What each symbol does to the elements:
hj + pp
hj ~ cp
hj § lg
hj @ qz
hj & lb
hj $ nt
nc + tp
nc ~ mc
nc § qr
nc @ tz
nc & nm
nc $ cl
jl + qc
jl ~ dp
jl § gz
jl @ qp
jl & bg
jl $ bd
cn + hl
cn ~ ld
cn § cj
cn @ lh
cn & dm
cn $ zf
br + fd
br ~ tm
br § cf
br @ hq
br & nj
br $ fj
qp + sr
qp ~ gz
qp § cn
qp @ fz
qp & fp
qp $ qc
lb + qz
lb ~ pp
lb § rc
lb @ gd
lb & cp
lb $ hj
qt + hj
qt ~ nt
qt § pp
qt @ lb
qt & th
jf + dn
jf ~ mn
jf § ql
jf @ hn
jf & fm
jf $ bp
hl + cj
hl ~ cr
hl § jg
hl @ gh
hl & lh
hl $ ld
gn + pr
gn ~ fg
gn § nc
gn @ jc
gn & ds
gn $ pq
gd + bp
gd ~ rc
gd § mn
gd @ jf
gd & lg
gd $ qz
fd + cf
fd ~ sb
fd § jr
fd @ qd
fd & hq
fd $ tm
qf + ds
qf ~ gn
qf § jc
qf @ fg
qf & pq
qf $ hz
tz + ff
tz ~ qr
tz § nh
tz @ zt
tz & cc
tz $ tp
th + lb
th ~ hj
th § qz
th @ cp
th & nt
th $ qt
fg + cl
fg ~ jc
fg § mc
fg @ nc
fg & pr
fg $ ds
dp + fp
dp ~ qp
dp § fz
dp @ gz
dp & qc
dp $ bg
fj + tm
fj ~ nj
fj § sb
fj @ fd
fj & br
fj $ fr
ff + nh
ff ~ hf
ff § mf
ff @ dl
ff & zt
ff $ qr
nj + hq
nj ~ fd
nj § qd
nj @ sb
nj & tm
nj $ br
ld + cr
ld ~ lh
ld § tt
ld @ cj
ld & hl
ld $ dm
fz + dm
fz ~ cn
fz § lh
fz @ ld
fz & zf
fz $ sr
mf $ bb
qz + rc
qz ~ lg
qz § fm
qz @ bp
qz & gd
qz $ pp
cr + tt
cr ~ gh
cr § sd
cr @ jg
cr & cj
cr $ lh
zs + bd
zs ~ rl
zs § dp
zs @ jl
zs & sf
zs $ pf
qd + ns
qd ~ jr
qd § qf
qd @ zg
qd & fs
qd $ cf
ns + qf
ns ~ hz
ns § ds
ns @ pq
ns & zg
ns $ jr
jq + pg
jq ~ nq
jq § ht
jq @ bn
jq & ql
jq $ hn
bd + dp
bd ~ bg
bd § fp
bd @ qc
bd & jl
bd $ rl
pf + rl
pf ~ sf
pf § bg
pf @ bd
pf & zs
pf $ mr
gh + sz
gh ~ jg
gh § cz
gh @ sd
gh & tt
gh $ cj
zg + pq
zg ~ qf
zg § fg
zg @ gn
zg & hz
zg $ ns
bb & mf
bb $ dl
jc + nm
jc ~ nc
jc § tz
jc @ mc
jc & cl
jc $ pr
hf + bb
hf ~ dl
hf @ mf
hf & nh
hf $ zt
hz + gn
hz ~ pq
hz § pr
hz @ ds
hz & qf
hz $ zg
tp + qr
tp ~ cc
tp § hf
tp @ ff
tp & tz
tp $ mc
hq + qd
hq ~ cf
hq § ns
hq @ fs
hq & sb
hq $ fd
tm + sb
tm ~ hq
tm § fs
tm @ cf
tm & fd
tm $ nj
cj + jg
cj ~ tt
cj § gb
cj @ sz
cj & gh
cj $ cr
pr + nc
pr ~ cl
pr § tp
pr @ nm
pr & jc
pr $ fg
nm + tz
nm ~ tp
nm § ff
nm @ cc
nm & mc
nm $ nc
rj + pf
rj ~ mr
rj § rl
rj @ zs
rj & cg
rj $ mt
pp + lg
pp ~ gd
pp § jf
pp @ rc
pp & qz
pp $ cp
mr + sf
mr ~ zs
mr § jl
mr @ rl
mr & pf
mr $ cg
cf + jr
cf ~ fs
cf § hz
cf @ ns
cf & qd
cf $ sb
cl + mc
cl ~ nm
cl § cc
cl @ tp
cl & nc
cl $ jc
mn + jq
mn ~ hn
mn § pg
mn @ ql
mn & dn
mn $ fm
tt + sd
tt ~ sz
tt § jp
tt @ gb
tt & jg
tt $ gh
mb + br
mb ~ fj
mb § fd
mb @ nj
mb & fr
mb $ gq
zt + dl
zt ~ nh
zt @ bb
zt & hf
zt $ ff
gq + fj
gq ~ fr
gq § tm
gq @ br
gq & mb
gq $ hr
qc + gz
qc ~ fp
qc § zf
qc @ sr
qc & qp
qc $ dp
fp + fz
fp ~ sr
fp § dm
fp @ zf
fp & gz
fp $ qp
gz + zf
gz ~ fz
gz § ld
gz @ cn
gz & sr
gz $ fp
dt + rj
dt ~ mt
dt § pf
dt @ cg
dt & ht
dt $ bn
sf + jl
sf ~ bd
sf § qc
sf @ bg
sf & rl
sf $ zs
sr + cn
sr ~ zf
sr § hl
sr @ dm
sr & fz
sr $ gz
ds + jc
ds ~ pr
ds § nm
ds @ cl
ds & fg
ds $ gn
nt + cp
nt ~ lb
nt § gd
nt @ pp
nt & hj
nt $ th
dm + lh
dm ~ hl
dm § gh
dm @ cr
dm & ld
dm $ cn
cc + zt
cc ~ ff
cc § dl
cc @ hf
cc & qr
cc $ tz
cg + zs
cg ~ pf
cg § bd
cg @ sf
cg & mr
cg $ rj
bp + mn
bp ~ fm
bp § jq
bp @ dn
bp & jf
bp $ rc
mc + cc
mc ~ tz
mc § zt
mc @ qr
mc & tp
mc $ nm
cp + gd
cp ~ qz
cp § bp
cp @ lg
cp & pp
cp $ lb
ql + bn
ql ~ pg
ql § mt
ql @ dt
ql & nq
ql $ jq
lh + gh
lh ~ cj
lh § sz
lh @ tt
lh & cr
lh $ hl
mg + mb
mg ~ gq
mg § br
mg @ fr
mg & hr
mg $ jp
pq + fg
pq ~ ds
pq § cl
pq @ pr
pq & gn
pq $ qf
fr + nj
fr ~ br
fr § hq
fr @ tm
fr & fj
fr $ mb
bn + mt
bn ~ ht
bn § mr
bn @ rj
bn & dt
bn $ pg
hr + fr
hr ~ mb
hr § nj
hr @ fj
hr & gq
hr $ mg
sz + cz
sz ~ gb
sz § hr
sz @ jp
sz & sd
sz $ jg
bg + qp
bg ~ qc
bg § sr
bg @ fp
bg & dp
bg $ jl
rc + fm
rc ~ jf
rc § hn
rc @ mn
rc & bp
rc $ lg
ht + cg
ht ~ rj
ht § zs
ht @ mr
ht & mt
ht $ dt
dl ~ mf
dl & bb
dl $ nh
qr + hf
qr ~ zt
qr § bb
qr @ nh
qr & ff
qr $ cc
cz + hr
cz ~ mg
cz § fr
cz @ gq
cz & jp
cz $ gb
dn + ql
dn ~ jq
dn § bn
dn @ nq
dn & hn
dn $ mn
fm + hn
fm ~ dn
fm § nq
fm @ jq
fm & mn
fm $ jf
gb + mg
gb ~ jp
gb § mb
gb @ hr
gb & cz
gb $ sd
sb + fs
sb ~ qd
sb § zg
sb @ jr
sb & cf
sb $ hq
hn + nq
hn ~ ql
hn § dt
hn @ pg
hn & jq
hn $ dn
jp + gq
jp ~ hr
jp § fj
jp @ mb
jp & mg
jp $ cz
jg + gb
jg ~ sd
jg § mg
jg @ cz
jg & sz
jg $ tt
zf + ld
zf ~ dm
zf § cr
zf @ hl
zf & cn
zf $ fz
pg + ht
pg ~ dt
pg § cg
pg @ mt
pg & bn
pg $ nq
fs + zg
fs ~ ns
fs § pq
fs @ hz
fs & jr
fs $ qd
mt + mr
mt ~ cg
mt § sf
mt @ pf
mt & rj
mt $ ht
lg + jf
lg ~ bp
lg § dn
lg @ fm
lg & rc
lg $ gd
nh + mf
nh ~ bb
nh & dl
nh $ hf
rl + bg
rl ~ jl
rl § qp
rl @ dp
rl & bd
rl $ sf
jr + hz
jr ~ zg
jr § gn
jr @ qf
jr & ns
jr $ fs
sd + jp
sd ~ cz
sd § gq
sd @ mg
sd & gb
sd $ sz
nq + dt
nq ~ bn
nq § rj
nq @ ht
nq & pg
nq $ ql

In the rows, 24 stands for zero.

The rows follow the links: the fewer symbols apart two elements are, the more alike their rows tend to be.

Each row, then its element:
[29, 48, 25, 24, 34, 20, 25, 37, 12, 22, 29, 17, 14, 35, 23, 26, 24, 30, 36, 24, 23, 23, 10, 27, 26, 19, 24, 15, 24, 19, 28, 18, 17, 16, 24, 25, 27, 35, 20, 27, 19, 39, 28, 28, 10, 19, 22, 24, 21, 46, 34, 31, 37, 23, 27, 31, 19, 21]: cz
[23, 18, 20, 21, 27, 24, 23, 17, 28, 19, 19, 24, 28, 27, 19, 29, 17, 17, 18, 21, 38, 23, 32, 23, 20, 27, 43, 35, 32, 16, 23, 40, 24, 20, 13, 28, 29, 17, 35, 12, 35, 14, 17, 25, 45, 26, 28, 41, 32, 8, 20, 25, 12, 31, 26, 22, 22, 26]: qz
[27, 46, 33, 25, 35, 20, 24, 34, 11, 19, 27, 13, 12, 36, 22, 23, 29, 27, 38, 30, 24, 23, 9, 28, 28, 17, 26, 14, 24, 18, 26, 24, 14, 14, 26, 30, 26, 33, 20, 31, 19, 41, 23, 33, 15, 23, 26, 23, 23, 40, 29, 32, 34, 19, 30, 31, 20, 22]: tt
[18, 13, 42, 25, 26, 23, 22, 16, 25, 16, 19, 18, 22, 28, 22, 18, 35, 15, 28, 39, 29, 26, 25, 28, 27, 21, 34, 25, 25, 23, 19, 41, 18, 20, 27, 35, 24, 19, 25, 31, 26, 26, 10, 36, 42, 34, 33, 25, 31, 4, 11, 27, 13, 18, 31, 21, 24, 26]: zs
[25, 17, 16, 26, 14, 28, 26, 25, 30, 36, 28, 34, 31, 11, 30, 22, 23, 31, 17, 18, 11, 25, 28, 21, 24, 29, 4, 23, 18, 35, 26, 7, 34, 36, 31, 14, 19, 25, 18, 26, 18, 19, 35, 13, 8, 21, 17, 11, 17, 32, 28, 16, 31, 24, 17, 22, 29, 24]: mc
[31, 44, 12, 24, 27, 23, 26, 36, 18, 29, 31, 25, 21, 26, 24, 29, 16, 33, 27, 13, 21, 22, 17, 23, 23, 24, 17, 19, 23, 23, 30, 9, 25, 24, 21, 17, 25, 33, 22, 20, 21, 29, 37, 18, 4, 15, 17, 23, 18, 49, 38, 25, 38, 28, 21, 30, 22, 21]: tm
[24, 38, 40, 26, 34, 21, 23, 30, 12, 16, 25, 12, 13, 37, 22, 20, 34, 23, 39, 37, 24, 24, 11, 30, 30, 16, 29, 15, 24, 19, 23, 30, 12, 14, 29, 33, 25, 30, 20, 35, 19, 41, 16, 37, 22, 27, 29, 22, 25, 30, 22, 33, 29, 17, 33, 28, 20, 23]: ld
[29, 31, 9, 24, 20, 25, 26, 31, 25, 34, 30, 32, 27, 18, 27, 28, 16, 33, 20, 11, 17, 23, 24, 21, 22, 28, 11, 22, 21, 28, 29, 6, 32, 31, 24, 13, 23, 29, 21, 20, 21, 22, 39, 13, 5, 16, 15, 19, 17, 43, 36, 20, 36, 28, 16, 26, 26, 23]: zg
[19, 10, 32, 23, 24, 25, 22, 13, 29, 18, 18, 22, 27, 25, 22, 23, 28, 14, 21, 31, 33, 25, 32, 25, 23, 25, 38, 32, 28, 21, 20, 42, 22, 22, 21, 31, 25, 15, 30, 23, 31, 18, 12, 29, 47, 31, 31, 32, 31, 0, 13, 25, 9, 24, 28, 20, 24, 27]: pg
[18, 15, 43, 25, 26, 24, 22, 16, 24, 15, 19, 17, 21, 28, 23, 18, 36, 15, 29, 40, 28, 26, 24, 28, 28, 20, 34, 25, 25, 23, 19, 41, 17, 19, 28, 35, 24, 19, 25, 32, 26, 28, 9, 36, 41, 34, 33, 25, 31, 5, 11, 27, 13, 18, 32, 21, 23, 26]: sf
[25, 16, 17, 26, 14, 28, 27, 25, 30, 36, 27, 35, 31, 12, 30, 22, 24, 31, 18, 18, 11, 25, 28, 21, 24, 28, 3, 23, 17, 36, 25, 7, 34, 36, 32, 14, 19, 25, 17, 27, 18, 19, 35, 14, 8, 21, 17, 10, 17, 32, 28, 16, 31, 23, 17, 22, 29, 25]: tp
[26, 19, 14, 25, 15, 27, 26, 26, 29, 35, 28, 35, 30, 12, 30, 23, 21, 32, 17, 15, 13, 24, 28, 20, 23, 29, 5, 23, 19, 34, 26, 6, 34, 36, 30, 13, 20, 26, 19, 24, 19, 19, 37, 12, 7, 19, 16, 13, 17, 34, 31, 17, 32, 25, 16, 23, 28, 24]: cl
[23, 15, 25, 27, 14, 28, 26, 24, 29, 34, 27, 31, 29, 13, 31, 18, 31, 30, 21, 25, 9, 26, 25, 23, 27, 27, 2, 20, 15, 37, 24, 9, 31, 36, 36, 17, 17, 25, 15, 33, 16, 23, 31, 18, 8, 24, 19, 6, 17, 29, 24, 17, 30, 18, 19, 22, 29, 25]: mf
[18, 12, 40, 25, 25, 24, 22, 14, 26, 16, 18, 19, 24, 27, 22, 19, 34, 15, 26, 37, 30, 26, 28, 27, 26, 22, 35, 27, 26, 22, 19, 41, 19, 20, 26, 34, 24, 18, 27, 29, 28, 24, 10, 35, 44, 34, 33, 27, 31, 2, 11, 26, 11, 20, 31, 21, 24, 26]: mr
[23, 17, 20, 21, 26, 24, 23, 16, 28, 18, 19, 24, 28, 27, 19, 29, 18, 17, 18, 21, 38, 24, 33, 23, 20, 27, 43, 35, 32, 17, 23, 40, 24, 20, 13, 28, 29, 17, 35, 13, 35, 15, 17, 25, 46, 26, 29, 40, 32, 7, 19, 25, 11, 31, 25, 22, 23, 26]: gd
[24, 24, 17, 21, 29, 23, 23, 20, 26, 18, 21, 22, 25, 30, 18, 31, 15, 17, 20, 19, 40, 23, 30, 23, 20, 26, 45, 34, 33, 14, 24, 39, 22, 17, 11, 28, 30, 19, 36, 11, 35, 17, 19, 25, 43, 24, 28, 43, 31, 13, 23, 27, 14, 32, 26, 24, 21, 25]: qt
[24, 14, 21, 26, 14, 28, 26, 24, 30, 35, 27, 33, 30, 12, 31, 20, 27, 31, 19, 21, 10, 26, 27, 22, 25, 28, 2, 21, 16, 36, 25, 7, 33, 37, 34, 15, 18, 24, 16, 30, 17, 20, 34, 15, 8, 23, 18, 9, 17, 30, 26, 16, 30, 21, 17, 21, 30, 25]: ff
[21, 13, 24, 22, 25, 25, 22, 14, 30, 18, 19, 24, 28, 25, 20, 27, 21, 15, 18, 25, 36, 24, 34, 24, 21, 26, 41, 35, 30, 19, 21, 41, 24, 21, 16, 29, 28, 15, 33, 17, 34, 15, 15, 26, 47, 28, 30, 37, 32, 3, 16, 25, 10, 29, 26, 21, 24, 26]: fm
[29, 32, 8, 24, 20, 25, 26, 32, 25, 34, 30, 32, 26, 19, 27, 28, 15, 33, 20, 11, 17, 23, 23, 21, 22, 27, 11, 22, 21, 28, 29, 6, 31, 30, 24, 13, 23, 30, 22, 19, 21, 22, 39, 13, 5, 15, 15, 20, 17, 44, 36, 20, 36, 28, 17, 27, 25, 23]: ns
[19, 10, 34, 24, 24, 25, 22, 13, 29, 17, 18, 21, 27, 25, 22, 22, 29, 14, 22, 33, 32, 25, 31, 25, 24, 24, 37, 31, 27, 22, 19, 41, 21, 22, 22, 32, 25, 16, 29, 25, 30, 19, 11, 31, 47, 32, 32, 31, 32, 0, 12, 25, 9, 23, 28, 20, 24, 26]: dt
[20, 10, 29, 23, 24, 25, 23, 13, 30, 18, 18, 23, 28, 25, 22, 24, 26, 15, 20, 29, 34, 25, 33, 24, 23, 25, 39, 33, 29, 21, 20, 41, 23, 22, 20, 31, 26, 16, 32, 20, 32, 17, 13, 29, 47, 31, 31, 34, 32, 1, 13, 25, 9, 26, 27, 20, 24, 26]: ql
[23, 20, 19, 21, 27, 23, 23, 18, 28, 18, 20, 23, 27, 28, 19, 30, 16, 17, 19, 20, 39, 23, 32, 23, 20, 26, 44, 35, 32, 16, 23, 40, 23, 19, 12, 28, 29, 18, 35, 12, 35, 15, 18, 25, 45, 25, 28, 41, 32, 9, 21, 26, 12, 32, 26, 22, 22, 25]: cp
[20, 26, 45, 26, 31, 22, 22, 23, 17, 15, 21, 13, 16, 33, 22, 18, 38, 19, 35, 41, 26, 26, 16, 29, 29, 17, 31, 19, 24, 21, 20, 36, 14, 16, 30, 36, 24, 25, 21, 36, 22, 36, 11, 39, 32, 32, 32, 22, 28, 17, 16, 31, 21, 16, 34, 25, 22, 24]: fp
[19, 17, 44, 26, 27, 23, 22, 18, 22, 15, 19, 16, 20, 30, 23, 18, 37, 16, 31, 41, 28, 26, 23, 28, 28, 19, 33, 23, 24, 22, 19, 40, 16, 19, 29, 36, 23, 20, 24, 33, 25, 30, 10, 37, 39, 34, 33, 24, 30, 8, 12, 28, 15, 17, 32, 22, 23, 25]: bd
[20, 25, 45, 26, 30, 22, 23, 22, 18, 15, 21, 13, 16, 32, 23, 18, 38, 18, 35, 41, 26, 25, 17, 29, 29, 17, 31, 19, 24, 21, 20, 37, 14, 17, 29, 36, 24, 24, 22, 36, 22, 35, 11, 39, 33, 32, 32, 22, 29, 15, 15, 30, 20, 16, 33, 25, 22, 25]: qp

Each walk starts at a row. The symbols on each line, taken left to right, move it on to the next element.
Answer with the element's row; about right is enough.
---
[23, 16, 21, 21, 26, 24, 23, 16, 29, 18, 19, 24, 28, 26, 20, 29, 18, 16, 18, 22, 37, 24, 33, 24, 20, 26, 42, 35, 31, 17, 23, 40, 24, 20, 14, 28, 28, 17, 35, 14, 35, 14, 17, 25, 46, 26, 29, 40, 32, 6, 19, 26, 10, 31, 25, 22, 23, 26]
§ $
[21, 12, 25, 22, 25, 24, 22, 14, 30, 18, 18, 24, 28, 25, 20, 26, 22, 15, 18, 25, 36, 24, 34, 24, 21, 26, 41, 34, 30, 19, 21, 41, 23, 21, 17, 29, 27, 15, 33, 17, 33, 15, 15, 27, 47, 29, 30, 37, 32, 3, 16, 25, 9, 28, 26, 20, 24, 26]
$ + @ @
[18, 10, 36, 24, 25, 24, 22, 13, 28, 17, 18, 20, 25, 26, 22, 21, 31, 15, 23, 35, 31, 26, 30, 26, 25, 23, 36, 29, 27, 22, 19, 41, 21, 21, 24, 33, 24, 16, 28, 27, 29, 21, 11, 33, 46, 33, 32, 29, 31, 1, 12, 25, 10, 21, 29, 20, 24, 26]
---
[19, 9, 33, 23, 24, 25, 22, 13, 29, 18, 18, 22, 27, 25, 22, 22, 29, 14, 21, 32, 33, 25, 32, 25, 24, 24, 37, 31, 28, 22, 19, 41, 22, 21, 22, 32, 25, 15, 30, 23, 31, 18, 11, 31, 47, 32, 31, 31, 32, 0, 12, 25, 9, 24, 28, 20, 24, 27]
§ + &
[19, 16, 43, 25, 27, 23, 22, 17, 23, 16, 19, 16, 21, 29, 23, 18, 36, 16, 30, 40, 28, 26, 24, 28, 28, 20, 33, 24, 25, 22, 19, 40, 17, 19, 28, 35, 24, 20, 25, 33, 25, 28, 9, 37, 41, 34, 33, 25, 30, 6, 12, 28, 14, 17, 32, 22, 23, 25]
§ $ § §
[25, 42, 37, 26, 34, 20, 24, 32, 11, 17, 26, 12, 12, 37, 22, 22, 32, 25, 39, 34, 24, 24, 10, 29, 29, 16, 28, 14, 24, 19, 24, 27, 13, 14, 27, 31, 26, 32, 20, 33, 19, 41, 19, 36, 19, 25, 27, 22, 24, 36, 26, 32, 32, 18, 32, 30, 20, 22]
---
[30, 47, 16, 24, 30, 22, 25, 37, 15, 26, 30, 22, 18, 30, 24, 29, 18, 32, 31, 16, 22, 22, 13, 24, 24, 22, 21, 17, 24, 20, 29, 13, 22, 20, 22, 20, 27, 34, 22, 22, 20, 33, 34, 22, 5, 16, 19, 24, 19, 50, 37, 28, 39, 26, 23, 31, 21, 21]
$ + +
[31, 42, 11, 24, 26, 23, 26, 36, 19, 30, 31, 27, 22, 25, 25, 29, 15, 33, 26, 12, 20, 22, 17, 22, 23, 24, 17, 19, 23, 23, 30, 9, 26, 25, 22, 17, 26, 33, 22, 20, 21, 28, 37, 17, 4, 15, 17, 23, 18, 49, 38, 24, 38, 28, 20, 29, 22, 22]
@ ~ + ~
[28, 26, 10, 24, 18, 26, 26, 30, 27, 35, 29, 33, 29, 15, 28, 27, 17, 33, 18, 12, 15, 24, 26, 20, 22, 29, 9, 23, 20, 31, 28, 6, 33, 33, 26, 13, 22, 28, 20, 21, 20, 20, 38, 12, 6, 17, 15, 17, 17, 40, 34, 18, 34, 28, 16, 25, 27, 23]
---
[19, 13, 41, 25, 26, 24, 22, 15, 25, 16, 18, 18, 23, 27, 23, 19, 35, 15, 27, 38, 29, 26, 26, 27, 27, 21, 34, 27, 26, 22, 19, 41, 18, 20, 26, 34, 24, 18, 26, 30, 27, 26, 10, 35, 43, 34, 33, 26, 31, 3, 11, 27, 12, 19, 31, 21, 24, 26]
& + @
[20, 23, 45, 26, 29, 22, 22, 21, 19, 15, 21, 14, 17, 32, 23, 18, 38, 18, 34, 41, 26, 25, 18, 29, 29, 18, 32, 20, 24, 21, 20, 38, 14, 17, 30, 36, 24, 23, 22, 35, 22, 34, 10, 39, 35, 33, 32, 23, 29, 14, 14, 30, 19, 16, 33, 24, 22, 25]
@ & + §
[26, 45, 34, 25, 34, 20, 24, 34, 11, 18, 27, 13, 12, 36, 22, 23, 30, 26, 39, 31, 24, 23, 9, 29, 28, 16, 27, 14, 24, 18, 26, 25, 13, 14, 26, 30, 26, 33, 20, 32, 19, 41, 21, 34, 16, 23, 26, 23, 23, 39, 28, 32, 33, 19, 31, 30, 19, 22]
---
[30, 49, 22, 24, 33, 21, 25, 38, 13, 24, 30, 18, 15, 33, 22, 27, 21, 31, 34, 21, 22, 23, 11, 26, 26, 20, 23, 15, 25, 19, 29, 16, 18, 17, 23, 24, 27, 35, 21, 25, 20, 37, 30, 26, 8, 18, 21, 24, 20, 48, 35, 30, 38, 24, 26, 32, 20, 21]
~ $ + +
[30, 45, 12, 24, 28, 23, 26, 36, 17, 28, 30, 25, 20, 27, 24, 29, 16, 33, 28, 14, 21, 22, 16, 23, 23, 24, 18, 18, 23, 22, 30, 10, 24, 23, 21, 18, 26, 34, 22, 20, 21, 30, 36, 18, 4, 15, 17, 23, 18, 50, 38, 26, 38, 28, 21, 30, 22, 22]
@ § @
[28, 25, 10, 25, 17, 26, 26, 29, 28, 35, 29, 34, 29, 15, 28, 26, 17, 33, 18, 12, 15, 24, 26, 20, 22, 29, 8, 23, 20, 31, 28, 6, 33, 33, 26, 12, 21, 28, 20, 21, 20, 19, 38, 12, 6, 17, 16, 17, 17, 38, 33, 18, 33, 27, 16, 24, 27, 24]
---
[28, 28, 9, 24, 18, 26, 26, 30, 26, 35, 29, 33, 28, 16, 28, 27, 16, 33, 19, 12, 16, 24, 25, 21, 22, 28, 9, 23, 21, 30, 29, 6, 33, 33, 25, 13, 22, 28, 21, 20, 21, 21, 39, 12, 5, 16, 15, 18, 17, 40, 34, 19, 34, 28, 16, 25, 27, 23]
+ & + §
[24, 15, 19, 26, 14, 28, 26, 25, 31, 35, 27, 34, 31, 12, 31, 21, 26, 31, 18, 20, 11, 25, 28, 21, 25, 28, 3, 22, 17, 36, 25, 7, 34, 37, 33, 15, 18, 25, 17, 28, 18, 20, 35, 15, 8, 22, 17, 10, 17, 30, 27, 16, 30, 22, 17, 21, 29, 25]
& $ $
[25, 16, 18, 26, 13, 28, 26, 25, 31, 35, 27, 34, 31, 11, 31, 21, 25, 31, 18, 19, 11, 25, 28, 21, 24, 28, 3, 22, 17, 36, 25, 7, 34, 37, 33, 14, 18, 25, 17, 28, 18, 20, 35, 14, 8, 22, 18, 10, 17, 31, 27, 16, 31, 22, 17, 22, 30, 24]
---
[30, 38, 9, 24, 24, 24, 26, 35, 22, 32, 30, 29, 24, 23, 26, 29, 14, 34, 23, 11, 19, 23, 20, 22, 22, 26, 14, 20, 23, 25, 30, 7, 29, 27, 22, 15, 25, 32, 22, 19, 21, 25, 38, 14, 4, 15, 16, 21, 17, 47, 37, 22, 37, 28, 19, 28, 24, 22]
~ $ & @
[29, 29, 9, 24, 19, 26, 26, 31, 26, 34, 29, 33, 28, 17, 28, 27, 16, 34, 19, 12, 16, 23, 24, 21, 22, 28, 10, 22, 21, 29, 29, 6, 33, 32, 24, 13, 22, 28, 21, 20, 21, 21, 39, 12, 5, 16, 15, 18, 17, 42, 35, 19, 35, 28, 16, 26, 26, 23]
+ &
[28, 24, 11, 24, 17, 27, 26, 28, 28, 35, 29, 34, 30, 14, 29, 26, 18, 33, 18, 13, 14, 24, 26, 20, 22, 29, 7, 23, 20, 32, 28, 5, 34, 34, 27, 13, 21, 27, 20, 22, 20, 19, 38, 12, 6, 17, 15, 16, 17, 38, 33, 17, 33, 27, 16, 24, 27, 24]
---
[26, 44, 35, 25, 34, 20, 24, 33, 11, 18, 26, 12, 12, 37, 22, 22, 31, 25, 39, 32, 24, 23, 10, 29, 29, 16, 27, 14, 24, 19, 25, 26, 13, 14, 27, 31, 26, 32, 20, 32, 19, 41, 20, 35, 17, 24, 27, 23, 24, 37, 27, 32, 32, 18, 31, 30, 19, 22]
~ § @
[30, 48, 17, 24, 31, 21, 25, 37, 14, 25, 30, 21, 17, 31, 23, 28, 19, 32, 32, 17, 22, 22, 13, 25, 25, 21, 21, 17, 24, 20, 30, 13, 21, 19, 22, 21, 27, 35, 21, 23, 20, 34, 33, 23, 6, 16, 19, 24, 20, 49, 37, 28, 39, 25, 24, 32, 20, 21]
@ +
[30, 41, 10, 24, 26, 23, 26, 36, 19, 30, 30, 27, 22, 24, 25, 29, 15, 33, 25, 12, 20, 23, 18, 22, 23, 25, 16, 20, 23, 24, 30, 8, 27, 25, 22, 16, 25, 32, 22, 20, 21, 27, 37, 16, 4, 15, 16, 23, 18, 48, 38, 24, 38, 28, 19, 29, 23, 22]
---
[21, 12, 26, 22, 24, 25, 23, 14, 30, 18, 18, 24, 28, 25, 21, 25, 23, 15, 19, 26, 35, 25, 33, 24, 21, 26, 40, 34, 30, 20, 21, 41, 23, 21, 17, 29, 27, 15, 32, 18, 33, 15, 15, 27, 47, 29, 30, 36, 32, 2, 15, 25, 9, 28, 26, 20, 24, 26]
+ § ~
[19, 11, 39, 24, 25, 24, 22, 14, 27, 17, 18, 19, 24, 27, 22, 20, 33, 14, 25, 37, 30, 26, 28, 26, 26, 22, 35, 28, 26, 22, 19, 41, 19, 20, 25, 33, 24, 17, 27, 28, 28, 23, 10, 34, 45, 34, 33, 28, 31, 2, 11, 26, 11, 20, 30, 20, 24, 26]
§ + § §
[25, 41, 38, 26, 34, 20, 24, 31, 12, 17, 25, 12, 12, 37, 22, 21, 33, 24, 39, 35, 24, 24, 10, 29, 29, 16, 28, 14, 24, 19, 24, 28, 13, 13, 28, 32, 26, 31, 20, 34, 19, 41, 18, 37, 20, 26, 28, 22, 25, 34, 25, 33, 31, 17, 32, 29, 20, 22]
